Stage of each row:
[ -25   20  -98  229 -259 -260 -327 -212   75   76  161  -74 -163  181
   24 -156  -32 -108   19  397  160   63 -155   37   95 -130  -84  -30
  233  258  -13 -400 -154  526 -368 -237 -287 -230  -68   19 -193   41
  291] -> 19
[  89 -139   71 -175 -119  310  119 -166 -145   53  219  238   50   22
 -124 -160  -99   24  -56  110 -489  -36    4 -168  145  143  158   -6
  141 -186 -137  156 -463  188  332  146  -35   55  -15 -160  119 -294
   91] -> 37
[ -46 -203  -18    9  -62   50 -132   96 -168   27  125  -97   13  272
   15 -112  115  -71  -17   57 -160 -265  -80   81  -41  -85  -81   -6
   38  221  112 -136 -206  229 -123  -93 -235  127 -110  119  -25  -28
  301] -> 0
[ 179  -70  -73   53 -143   27  -90 -117  188  150  348  153  -53  -80
   64  157 -273  -20 -148  135   51  298    2   23  238  -85  191  157
  227 -130 -119   82 -244  130 -142 -142  157 -134   50    3    1   25
  180] -> 27
[ 173   68  -27 -126  130   38  290   50    2  150  359  106  286 -105
  113   66 -276  192  -95   34 -222  165   55 -122  387   64  560  225
  258 -371 -346  274  -84 -338  375   87  332   98  223 -292  -35   -6
 -190] -> 30
[ 210   63  -84  -16 -148 -256  -70  157  120 -156  191   41  -33  -47
  212  148 -110  100  229   78  194 -149  161  147   42   54   76   28
  180   62 -124 -203   46 -136  123   73  -91  136  -80 -172  -59  129
  -13] -> 14
[  89  -42   34 -214   86   74  195   40 -159  -93  212  153  233  -27
 -147 -158  -97  306  186   67 -337 -217   81   68   98  159  215   34
  258 -172 -151   28 -199   40  399  196   34  181   29 -363 -230 -107
 -199] -> 2
[ 199 -119   14  107 -221  -44  110 -131   25   46   -7  -83 -235  101
    1  -88  -12 -107    0  -32   94  -99  -30  -20 -104    2 -129 -136
   59  419  137 -155 -136  217 -503 -352 -124  -81 -266  221    9 -138
  100] -> 37
[  69 -101   -5   41 -224    4 -159   28  -34    3  142  -22 -111  142
   34   33    2  -71  101  -41  100 -169   -3  180 -125  -74 -179  -86
   68  235  160 -121 -189  280 -214  -65 -243   47 -193  168  -52   -9
  227] -> 4
[ 343 -129   90 -217  -33  349   77   22  -34  -77  220  129  117 -127
  225  178 -142   96   18   10 -259 -214  141  -83  -11  246  165  -18
  218 -243 -147  240 -292 -123  444  380   78  325 -104 -182  120 -128
  138] -> 34
[ 371  211 -120   96  134 -171  302  210  135  153  206 -377  254   74
  652  299  -61  108 -146  -32  142  -29   42  -96  268   -7  425  140
  165   67 -231  235  281 -609  -47 -118  206  201   95  -18  -19  241
   29] -> 33
[  47  -97  -19 -162  141  226  188  140  -70   69  156  193  174  -61
  -62  131  -81  262  -71   69 -386  -78   48 -121  263  153  219  212
   12  -97 -128  246 -220 -102   69 -157  339   79  -67 -148 -104 -145
  -18] -> 3
[-260  -85  -13    0 -279  -79 -137 -343 -187  166  239  383 -126  122
 -561 -507  -56  -40    9  323 -260  312 -186   19  276 -119   35   38
  171 -153  -91 -258 -385  665   -3 -147 -178 -333  104 -129 -129 -278
  -61] -> 17
[ 269  -52  -34   81   52 -141   78  -76    9   28  202 -297  213  217
  324 -158  -35   82  -70  226  -46  -53  -72  -44  112    8  271    8
  376   32 -204 -118   40  -61   42   75 -135  152  126 -143 -104  173
  139] -> 35
[  30 -124  -69   38   -5  -83 -143   75   17    2   81   58  -54   13
   37   60  -65   68  -20  283  -29  -90  -25 -109  132   84   63  140
   89  138  -95 -230  -80   51 -211 -274  106   10 -161  -78  -90  -22
  126] -> 14
[-150   92   38  -46  107   13  220   18 -322  170 -141   13   63   51
 -140 -205  222  133   -8  205 -273 -212 -179 -285  196  176   75   21
  -51  124  -72  -44   31   65 -140 -293  192   -3 -194  -83 -255 -342
 -201] -> 18
[  87 -317  133 -206 -422   29 -144   -2  -84 -380  -94  478 -325  -68
 -331 -155   38   79  437   38  -91 -308  223  146 -264  263 -388 -197
  -21  132   53 -361 -314  365  200  274 -358   98 -410 -100   77 -246
    8] -> 16
[ 128  -11  -33    7 -186 -128  -61  -70  155 -107  175  200  -93 -107
  -28   24 -303  132  175  256  -22  -22  126  -72  133  148  122   47
  213   93 -201 -208 -269  177   52  -38  -37 -111 -125 -269  -83  -31
   36] -> 24
[ 314 -169   32  -92 -165  186   59 -210  -31  -49  215  120    7   42
   62 -136  -59   56  -33  160 -269  -30   45  -20   44  122   74  -66
  273 -132 -129   49 -316  155  218  182 -139  124  -10 -146  106 -129
  159] -> 37
[ 367 -140   16   80 -267 -132 -137 -225  278 -236  153   44 -106  -25
  104  -21 -296  160  229  280  136  -45  144   75  -93  157  -40 -108
  401  192 -131 -305 -263  362  -72  142 -268  -67 -160 -207 -149  133
  213] -> 30
[ 231  -13   20 -151 -405  175  244 -351  -88 -174   97  561 -240 -144
 -457 -281 -147  332  295  142 -386  -73  224   54   54  292 -169 -172
  122   51  -74   18 -576  499  143  -83 -185 -155 -244 -346  -21 -451
 -217] -> 1
[ 126   49  -55   34 -119 -216  179   73  312 -106   84  -78 -127  -54
   31  139 -218   -4  179  -60   85 -204  123   10    4   21   44  -13
   76  521   71 -163 -170  108 -347 -323    2 -184 -223   27 -169    5
   38] -> 43
[  30  -42   16   63 -354 -167  -35  -91   89  -57   98  157 -181   68
 -106 -101 -219   -1  208   79   28    6   94  -32   46   49  -17  -59
   67  266  -82 -236 -287  292  -68  -48 -279 -190 -167  -46    8  -48
   72] -> 27
[-214   34  -54   -9   49   16   -4  175  -45  249  108   78   23    8
  -67  168   -7  -30 -115   60 -105   22 -122 -148  288  -54  139  219
 -122   82    1   71  -85   18 -266 -385  310 -123 -106  120 -146 -137
   47] -> 14
[ 220  125   78  -71   32   -1  371  -91 -179   69   27  -28  134  -44
   42 -165   19  217   88   33  -92 -113  -14  -94   87  188  194  -87
  222  -61 -157   86   56  -79  108   52  106  121  -61 -194 -208 -180
 -304] -> 28
[ 246  -62  -25   13 -170  -66   80 -218    3  -21  224  -28 -142   25
  -34 -237  -67 -110   11   65   -8  -88  -18  120  -68  -49   25 -128
  331  121   49 -192 -213  266 -117 -127 -173   10  -33  -45  -14 -137
   15] -> 44
[-120  114  -21  -81 -221   16   21  101  -27  106  129  301 -178 -137
 -165  151 -109  -68  108  -59  -52  -43   54  -57  167   19   21   60
 -129   76   17   44 -243   98  -32 -209  125 -131 -207   32    9 -272
  -69] -> 18
[ 219  -50  -82    6 -232  -42   60  109   90  -55  148  108 -116   43
  104  159  -52   94   88  -78   38  -72  167  147   55    7  -63   23
  -23  206   12   38 -137  -37 -139 -175  -90   34 -158   60   76   16
  103] -> 3
[ 289  -85   97  -60  -75  -21  173 -203 -161  -18  147  126 -104 -175
 -177 -245 -243   81  152    6   88  -96   33   41 -136  150  130 -137
  398  -70  -59 -203 -118  115   12  -17   56  121 -133 -214 -113 -225
 -350] -> 29
[ 151  104   15 -102 -269  225   73 -151 -230   43  196  184   11   77
   -1 -121   71  109   98   60 -281 -128   43   49   71  107  -57 -141
  106 -115  -53  193 -328  235  302  173 -245  112  -75 -133   35 -262
   39] -> 4
[  51   97  -37   42    8  -88   10  -20  -76  181  209 -131  181  136
  207  -66   71   14  -95  178  -31   64 -137  -15  240  -79  225   68
  215 -128 -158   37   49    5   72   62   -6   54  135  -50 -152   46
   85] -> 24
[ 134  -39   48 -202   -7  -33   42  223 -189 -219   77  135   93  -59
   80  -18  -66  206  297   76 -154 -428  172  -48  -40  296  135  -17
  142  -66 -199 -176  -45 -234  508  287  -68  375 -161 -363   -4  -85
 -171] -> 12
[ 445   21  -83  -11   63   58  -39  105  234 -104  162  -86  130 -125
  464  432  -52  291   22  199  111 -166  123   76   57  176   51   84
  256    8 -107  125   41 -154  -93   18  209  211 -146 -130 -219  172
  212] -> 8
[ 235  231  -84   58  -19  -26   62  -37 -106  248  401 -189  228  107
  464   24  -83  -29 -171  124  -19   81  -68  -69  286  -72  423   60
  323 -285 -281  198   12 -254  326  151  -25  205  244 -156   76   62
   72] -> 28
[ 266  -60   89 -150  -21   44  287  182  189 -214  -51   46   99 -107
  165  248 -132  288  245  -64 -126 -289  241 -113    2  320   82   -4
   21  219 -124  104  -99 -181  106  158  100  103 -273 -129 -127   10
    4] -> 33
[  80  145 -104  168  105 -155 -195  146 -120  210  150 -459  137  215
  523  123  203 -127 -148  195  236 -218 -225    0   59 -130   99   30
  196  118    6 -119  265 -115 -239 -140  -20  238  -19  122 -175  145
  256] -> 14
[  32   45  -44   61 -247   55 -250 -149 -337  258  318   -9  -83  189
  158 -208  131 -306 -172  165  -15   24 -190   32   89 -169   50  -72
  200 -238  -42  -61 -144  169  178   78 -277  177   89   50  218 -178
  200] -> 21
[ -60  -28  -66  -65  249 -162  226  453   36   31  115 -167  247   86
  104  198  -41  158   52 -166  -55 -239   43   47  170  -54  271  232
  -44  232  -10   37  117 -342 -126 -234  252  116  -31   29 -243  158
  -59] -> 1
[-171  285  -83  144   56 -127  134   68 -158  515  288 -294  240  260
  242  -17   42 -178 -284  -21   -4  211 -278 -138  425 -294  414  161
   44  -57 -112  223  103 -141 -108 -225  104  -78  246  175  -91   22
   40] -> 27
[ -51  -35   41  -44  -21 -293  108  367  -27 -114 -118  -53  -74   -2
   16   79   17   15  285 -155  189 -370   88    1  -90   82    0    1
 -101  389   46 -295  173 -199 -150 -122   21  108 -306   64 -141   -2
 -158] -> 21
[  77   -4   30   13 -333  -57  -39 -266   14  -12  207  297 -226 -112
 -272 -176 -344    8  199  143   -2   49   64  -17   28   85   34  -90
  246   66  -83 -226 -416  440   -2  -69 -145 -201 -148 -193  -51 -221
  -86] -> 26
[  29    7  -92   14  194 -288  222  355  196   92  165  -57  146  -79
  150  270 -281  128  -31  -54  109   60   75 -115  326  -20  464  331
   35  116 -209  -12  161 -479 -166 -325  433  -24   23  -57 -135  187
 -150] -> 26
[ 278   31  -87  -95  195 -103  322  450  168   19  214 -264  305   54
  563  385  -26   72  -94 -213  -20 -140  137  -21  235  -18  430  221
   27    5 -180  277  237 -762  183   55  252  319  107   24   78  264
   62] -> 38
[ 145 -463   56  -41 -413  -50 -117  -78  193 -181  139  449 -348  -50
 -333  -54 -312  -26  155  -50   60  182  201  145  -73   23 -125   19
   51  127    2 -273 -396  303 -157  -46 -163 -159 -202   74  189  -35
  110] -> 29
[ 209   57 -117   81    8 -123  125  222  388  112  233  -57   50 -106
  339  503 -325   74  -97  -52  175  144  127  -84  294  -31  318  266
   29  170 -142  187  -14 -328 -292 -309  358 -109  -49   76  -42  207
  139] -> 30
[  83   65    2   22 -221  -58  -58   -5    0  -70  -42   70 -177  -32
   61   56   26   38  187  171   37 -256   47  -73  -20  165 -147  -98
   19  286   -3 -173 -134  203 -138 -104 -111  -21 -331  -41  -97 -161
   91] -> 20
[ 123   50 -138   66  -54 -175   58  263  327  217  454 -131   61   14
  322  427 -320 -200 -144 -297  273  233   60  142  248 -322  376  246
   72   37  -15  196   -5 -338 -174 -191  205  -51  159  250   80  275
  157] -> 35
[ 473 -196   -9  -33 -266  178 -162 -271  269 -132  319   71  -74  -35
  202  107 -111    1   -8  170    3   41   84  227  -76   15  -98 -103
  402  -92    6   43 -350  368   15  261 -182   53  -34  -16   -3   59
  425] -> 38
[ -20  -14   53  -93   47   57  208  178   39  154  163   40  120  -56
   -2  187 -191   13   -8 -191  -70    3   14  -93  164   -2  269  136
   -1   14  -42  195 -109 -134  -24  -64  277  -20  -56   76 -102  -52
  -55] -> 31
[-188  266  -95   18  -79  104  -16   57 -248  424  256   -7  110  169
  195   51  171 -180 -268  115 -236   97 -208 -194  439 -150  232  140
  -91 -188 -121  300 -101  -55  135 -125   66   -1  118   91   98 -203
  165] -> 19
[ -53  115  -76  -44 -226 -197   18   35   36   84  353  270  -70  -67
 -208    3 -268   -2  166  -91   86  164   73  174  203 -129  179   94
  109  -82  -62  -65 -169   87   79 -108    7 -141   61  -88  -68  -52
 -215] -> 11
[ 291 -197  -55   58  106   35 -220 -104  -65   47  295 -159  140   95
  217  -53  -18   89 -141  308   58  -40 -130  148   -8  -33  105   54
  476 -161  -61 -149  -16  134 -115    1   15  247   65 -104 -195  132
  213] -> 6

Stage of each row:
[  18 -111 -186   64   -8  159  103  128 -150  313 -264  288  -14  -66
 -215 -281  119  180  130  -82  161 -152   -3 -173  433    4 -161  -86
  316   60  102 -335 -180   79  -40  215  311  269 -131  -30  613 -139
 -157] -> 22
[  51   61 -194  302   28   28  -33  157  -93  204  -14  -38   43  104
  -22 -273  255  -18  -43  -64    2  -95 -249 -151   25   77   27   41
  285 -205  -34   67   17 -105  366   23  231   98   42  228  124  -20
 -164] -> 1
[ 108   -4 -210  239   29  147 -273  -98    8  105 -212  245   98  -14
 -185  -57   -5   97  235 -149 -225   53 -111   71  127  212 -270  -46
 -269  -48  -26  -91   36  240  -37  -49 -288  253  -89   66  135  -46
  186] -> 3
[  53  125  -86  165  157 -156    4  387 -120  -61  232 -240  -55   85
  175 -252   97  -30 -251  527   76 -117  143  -66  249 -159  156   98
  157  360 -325  233  -49  -77   42 -154  235 -176  116   22  157 -200
  297] -> 5
[ -32  -66 -114  360  191  252   45  398  -74  181  135  -55  166  161
  -10 -337  105  -10  -43  303  149 -154 -189 -115  299   83  -84  174
  226   74  -13   53   31 -113  323   23  257  -38   96   94  317 -161
   19] -> 6
[ 104   17 -154  239   46  -11  218  333 -154  -36  187 -148  105   38
    7 -327   23  -28 -163  338   85 -109   60  -65  295  -55   77  199
  302  339 -150    4  -36 -114   69   36  430  -91  101 -260  354 -148
  285] -> 13
[-105   85   61   41   21   82   34  343   20    2  310 -288  106  -61
   -1 -192  286 -113 -272  348  203   60   37 -126  261 -227  186   65
  -19  -32 -278  272   40 -150   36  -72  248 -127   92  162  167 -133
   11] -> 5
[ 134   92 -228 -151  191 -307 -121  195  -89   46   51 -164  -63   43
   29   61  188   36  139  245  -45   70  293  -24  117   18   -2 -296
  -16  172 -457   43 -132   12 -289 -306 -186 -303   21   89 -230  -25
  155] -> 21
[ 301   78   -5 -157 -122 -299 -135 -279  -52  -71   83 -160 -257   42
   62  299  192   85 -128 -290 -213  148  258  138 -180 -170  144 -207
 -215 -194 -327   71  -68  111 -384 -163 -163   22  -49  131 -241  169
  -41] -> 26
[ 185  222 -276 -238 -276  -45  -49 -173  171  -79   25  128  176 -579
  -83  110  421   69   34 -163  204  352  377  275  337 -123  -89 -252
 -412   24 -393   55  -75  164 -519 -127  -66  -49   42  -78  108  -56
   86] -> 22
[ 200  214  -27 -120 -239 -494  119 -329  -85 -293   89  -76 -239   26
  194   25  418 -144 -278 -113 -181   27  410  -14  -98 -328  296   32
  238 -140 -281  211 -100 -217  -79 -243  207 -104 -107   88 -328  211
    1] -> 19
[ 316  131 -144  -74 -163 -162 -156 -317   25   38 -188   -3 -179  -98
  -65  159   27    6   84 -335 -287  162  172  161 -119  -49   -3 -200
 -249    0 -262  -43    8  331 -435   -6 -288  175  -76    9 -116   55
   22] -> 26
[ 332  -43 -299   42  -17 -121 -122 -144  -51  -30   49  144   87 -102
   35  179  162  279  147 -246   11  107  171  305  144  161 -247 -212
 -214   55 -182 -141 -102  125 -217 -218 -109  -67   40 -144   47   88
  209] -> 22
[ -97 -124  171  178  -63  303  165   77  104  -10   24 -159  198    3
  -80 -354 -230 -343   -7  414  -73   32  -62  -18  319 -117  -11  305
  -46  338  -24  -20  334  127   46  195   86  118  -35 -174  209  -59
  200] -> 12
[ 108 -212  -69  300   -2  419   -4   87   63  203  135  -34  294  109
   -6  -65  147   40   80 -195  177   10 -312  125  200  156 -242   61
 -177 -231  166  -94  258  113  207  105  107   81  100   31  243  111
 -214] -> 26
[  83  -82 -156  171  204  -16  -22  232 -146  173   40  -43   32  304
 -157  -56  253   29  115 -105  -89  -77  -31 -217  -19  146  -71  -75
  299 -301  -55  -20  -78 -197  170 -125   31 -126  -33  180  -58   11
  -91] -> 17
[  69  -72  -58  244  217  216 -147  232   -9  286 -262   45   89  260
 -397 -167 -217 -122  313  163 -286   31  -16 -212  154  102 -187   48
  -24   11  -82 -112  130  218 -118  156 -423  187  -97   94   74 -246
  126] -> 11
[ 166  317 -263  266    2 -253  -57  -60  -59  -88 -135  139 -153  258
  137    4  601  -55  -22 -549 -130 -308  153 -171 -341   42  -84 -139
  245 -332  -59  256 -266 -257  246 -515  -88 -266 -149  203 -283   91
 -116] -> 20
[-171 -228  261  162  113  348   35  267  116   36   91 -232  141  150
 -107 -302 -158 -359   -2  438  -83   13  -74 -127  283 -111  -28  235
  -33  184   35   86  432  133  111  146   26   42  -46   18  154 -120
  175] -> 15
[ 124  142   15  -60   -8 -217 -196 -131  114   67   64 -229  -98  -76
  123   98  164  -86  -40   58  -75  184  153  157 -137 -105   77 -208
 -171   -8 -495  243   21   34  -90 -242 -362 -112   60  347 -395    9
  -38] -> 1
[ 131  -26  -13   69    9  155    8  -54    9  214 -155  312 -196 -200
 -180   57  120  313  -38 -397  170 -144  307  116   61  -44 -255 -247
  127  111 -158 -104 -494  -18 -220 -103 -132   69 -116   55  466 -336
  -20] -> 13
[ 129 -148   50  142 -135  142  155  -67   59  -47  343 -177   47  -83
  306  -72  228   -6 -278 -121  252  -34  -80  284  111  -87    3   87
   72   51   23   95  166  -36  227   -7  466  -75  138  -39  211  130
 -100] -> 24
[ 168  227 -452   18   17 -187 -175  -13   18   90   24   61   96 -339
  126  -50  344  140   97  140  117  159  104  249  175  168 -103 -241
 -103  159 -488  111 -169   14  -67 -278  -95 -139  166  196 -112  -48
   91] -> 0
[  21   22 -104  139  -11  132   37   16  115  -62  247 -100  120 -272
  258 -229   84  -89 -141  406  152   59   -2  314  301   11  -37  131
  -45  433 -252  186  103   21  114  -92  222 -120  173   10  122  -74
  211] -> 5
[ 280  219 -354  110   34 -470 -204   81 -312   -5  -28   33  -86  153
  -81   80  293  342  -17 -209 -148  -38  116 -136  -57   49   58 -242
   -2 -222 -326  -41 -370 -109 -116 -323  -61   11  -37   43   -6   58
  169] -> 1
[-178  -35  196 -154 -149  -34  209   51 -159   39  -66  -32 -311  -37
 -138 -232  257  -29 -287 -151   31 -203  123 -365  115 -350  242  -69
  430  -81   35  -56 -224 -157  -39   70  537  167 -276   56  460  -35
 -181] -> 20
[ 308 -128   83  100 -115   76  -79 -457  134   31  120   59   25  -59
    6  262    8  103  -10 -302  -94  234  139  435  -88    6 -158   -2
 -221 -156 -218    7    8   32  -93  -66 -335   82   42  139 -182   80
  -25] -> 8
[-142 -209    9   21   15  287   68   77   86  -92  245   -1  114 -237
  235 -206  178  -12 -102  277  271  -61  -15  224  460    9 -159   39
  -75  359   35   40  135   53  113 -116  411 -115   30  -62  371   21
  161] -> 22
[ 149   88 -324   24 -112   80  123  -69   63  305  -94   97  282 -185
 -130   -6  390   55  281 -356  256  113   -8   75   88  169 -226 -265
   69 -223 -220 -169 -188 -143    1  -97  -80 -148   47   58  -46   93
 -387] -> 21
[ 101   29   16  251   60  -64  -73  157 -230   47  -50  -77 -116  417
 -312  -52   59   26  -77 -252 -349 -123  -55 -378 -164  -55  112   56
  144 -381   -3   -9 -107  -98   23  -20  -11  174 -176   57  114  -24
   60] -> 8
[-193 -144  301 -111 -176  338  143 -102  194  163   19  -94  161 -259
  -87 -268  -99 -241  -49  481  167  222   14   66  509 -295   50  162
 -147  196 -183  -52  233  115  -99  290   49  246  -31  133  227  -56
 -154] -> 5
[ 229  324 -371  131   51 -405 -190  115 -187 -100   75  -90 -102   -4
   81   69  306  232  -83 -188 -102  -83  113    7 -189  103   38 -280
  -62   44 -424  148 -377 -112  -88 -488  -66 -222   32  -23  -64   -7
  292] -> 2
[ 251  -36  129   12 -183   70   22 -319  242  -57  313 -257  217 -178
   56  222    3 -104  -64  -47   18  385  143  463  -42  -88  -27   25
 -390  -15 -413  131  175   12 -165  -87 -314 -122  167    5 -310  108
   39] -> 9
[ 380  362 -337  150 -217 -470  140 -145 -134 -194 -115  147 -213  -35
  299 -221  344  -36 -238  -37  -12 -178  402   38  150 -276  148  119
  365  252 -193  138 -139    5  -53  -95  348   10   -2 -123   80  -36
  127] -> 23
[ 113  -72 -118   25   24  161  -17 -188  192  -66  199   20  104 -315
  141   -6   60  -67   36  242   10  203  179  469  197  129 -189   33
 -137  353 -308  134   76   60  -89 -156  -83 -177  130   46 -105  -58
  246] -> 13
[ 400  115 -162   27 -264 -422  137 -275 -192 -147  253  -57  -78 -131
  172   15  202  219 -347  -34   35  137  241  243  117 -222  253   95
  189   11 -351    5 -196 -166  -87  -11  398   87  126  -96   75  120
   91] -> 4
[ 104 -152  -14  348  -36  383   85  -85   88  228  -21   73  124   22
 -124 -249  -37 -139   22  -67  -63   37 -211   95  114   81 -125  271
  228  -82  100  -24  213   40  278  299  124  245   44  122  198  -92
 -141] -> 9
[ 270  438 -378   99 -180 -287  -81  -83 -169   27 -271  253 -133  162
 -161   39  671   85  -26 -580 -140 -102  222 -326  -89 -132   75 -138
   57 -641 -121   87 -322  -90 -184 -190  -42  121 -180  232  -59   63
 -304] -> 26
[ 208   84  193  -32 -267 -257   49 -416   37 -321   82  -55 -163   19
   60  113  129 -150 -259 -148 -264  113  404  115  -95 -350  175  120
  -96  -79 -230  171   33  -35 -204 -150  -84   55 -138  -15 -224  128
  175] -> 14
[  65 -103  -42  -30 -135  201   96 -178  207   -1  233 -101   97 -349
  289 -118  187 -142  -99  160  217  160   10  413  284  -36  -55   55
  -49  256 -137  117  264  119   49   45  292  -73  160   62   57   72
  -73] -> 24
[  86  -93 -189  416  190  310 -115  252   -6  297  -97  117  251  142
 -137 -219  -67   75  234   95   53  -73 -218    4  268  234 -321   53
  -33   74    4 -114   67  119  194   52 -163  102   60   43  278 -174
   64] -> 5
[ -68 -156   77  225  155  167  138  328  -72  -30  368 -243   74  194
   67 -219  168  -97 -231  287   85 -120  -63  -88  156  -30   64  205
  265   11  -34  169   73 -256  303  -82  394 -191   71   68  160  -41
   84] -> 13
[ 133  139 -425  -92  221 -214 -250  179 -196   82  -67   46  -98   96
  -76   62  296  168  207  137 -185   24  160 -118  164  168  -55 -281
 -116  -53 -324  -21 -215   95 -351 -273 -144 -105  -46  192 -115   16
   97] -> 26
[  80 -205  172   67 -286  253   55 -371  117 -158  220  -63  -14 -132
  198  -37  106  -97 -265 -179  -31   91 -118  311  136 -140   32  209
 -203  -66  160   54  358  190   63  147  377  251  -10  -15  204  238
  -53] -> 26
[ -73 -203  215  268  -58  393 -120   82   52  -70    9  -40   41  174
  -70  -92   -4  -64  -85 -312  -91 -163 -244  -77   81  -52 -152   73
 -354 -109  347   -4  313  287   85   19   82  236 -177 -125  450   52
  129] -> 25
[ 163  -35   18  -26 -120   96 -101 -448  262   14  119   11   20 -329
  175   67   49  -97  -16  108  -37  317  135  518  100  -21  -92   28
 -222  149 -339  164  169  138  -77  -34 -222   37  115  261 -247   19
    4] -> 5
[ 188  -54   56  110 -121  -28   29 -167  142  -55  408 -192   98 -246
  424   22  186   82 -288  111  344  123   70  514  130 -114  -17    7
 -118  210 -329  202   74  -73  184 -182  134 -162  262   95  -16   66
   21] -> 1
[  85  -74 -179  242  188   81  -59  276  -81  139   28   50 -103  193
   83 -286  280  -60  -71  138    2 -160  -30 -131  248    0  -23  131
  403  -61  112  144  177   54  258   99  363   52   39  271  215 -150
  -61] -> 23
[ 284  405  -86  107 -528 -362  273 -382  -66 -292   84   95   76 -135
  154  -67  490   14 -405 -246  158   24  340   52  124 -450  250  197
   17 -220 -278  126 -259 -301  -39 -156  285   77  -28 -129   34  186
  -93] -> 5
[ -47  -88   17  156  135  178 -216   31  -14  205 -130   33    2  252
 -262 -115   52 -129  154   62 -321   71 -149 -217   65   64  -45   71
  -10 -350   -6   32  168   71   91   78 -214  236 -131  393  -84  -23
  -98] -> 5
[ 146 -199   69  324 -102  218   81  -68 -131   89   47  175   46  135
 -160 -101   25  221 -155 -291   28  -99 -101    0  176  -54  -87  192
  129 -229  183 -178  -76  -66  163  168  267  336  -70  -57  513  -18
  -33] -> 7
[  49 -115  287  136 -363   37  351 -320  -18   -8  151 -123   46  -75
  225 -183  -28   12 -327  -63  256  -87  -80  186  143 -295  112  183
  130  148  -43 -144  -40 -175  251   92  400  174   -9 -162  301  223
 -190] -> 3
[-179 -111   64   64  184  203  -59  406  -49   50  139 -240   16  221
   44 -250  117 -166  -63  455   13 -112 -113 -233  341  -84   52   76
  -84   71    3  103  247  117   31   -9  213  -25  -35  145  192  -10
   28] -> 26
[  50  -54 -100 -128   89  -13 -200 -108  104  -16  -54   15    4 -111
  -65   58   50 -103  239  150 -225  205  201  143  144   90 -155 -164
 -243  145 -260   32  127  209 -274 -174 -327  -75  -72  113 -223    2
  230] -> 19
[ 222  184   28  -16 -184 -141 -131 -348   55   75 -218   20 -224  -82
 -204  116   22  -48  -18 -382 -325  152  197   38 -248 -160   74 -133
  -93 -150 -314   55 -121  126 -302   -9 -377  225 -142  158 -137  -70
  -35] -> 6
[ -81 -196  282  -36  -84  250   50 -156  308  -84  229 -278   49 -192
  207 -105   -2 -384 -109  205   17  164   21  295  102 -139  -12   99
 -125  263  -98  225  462  143   92    6   54 -106   44   80 -111   48
   61] -> 19
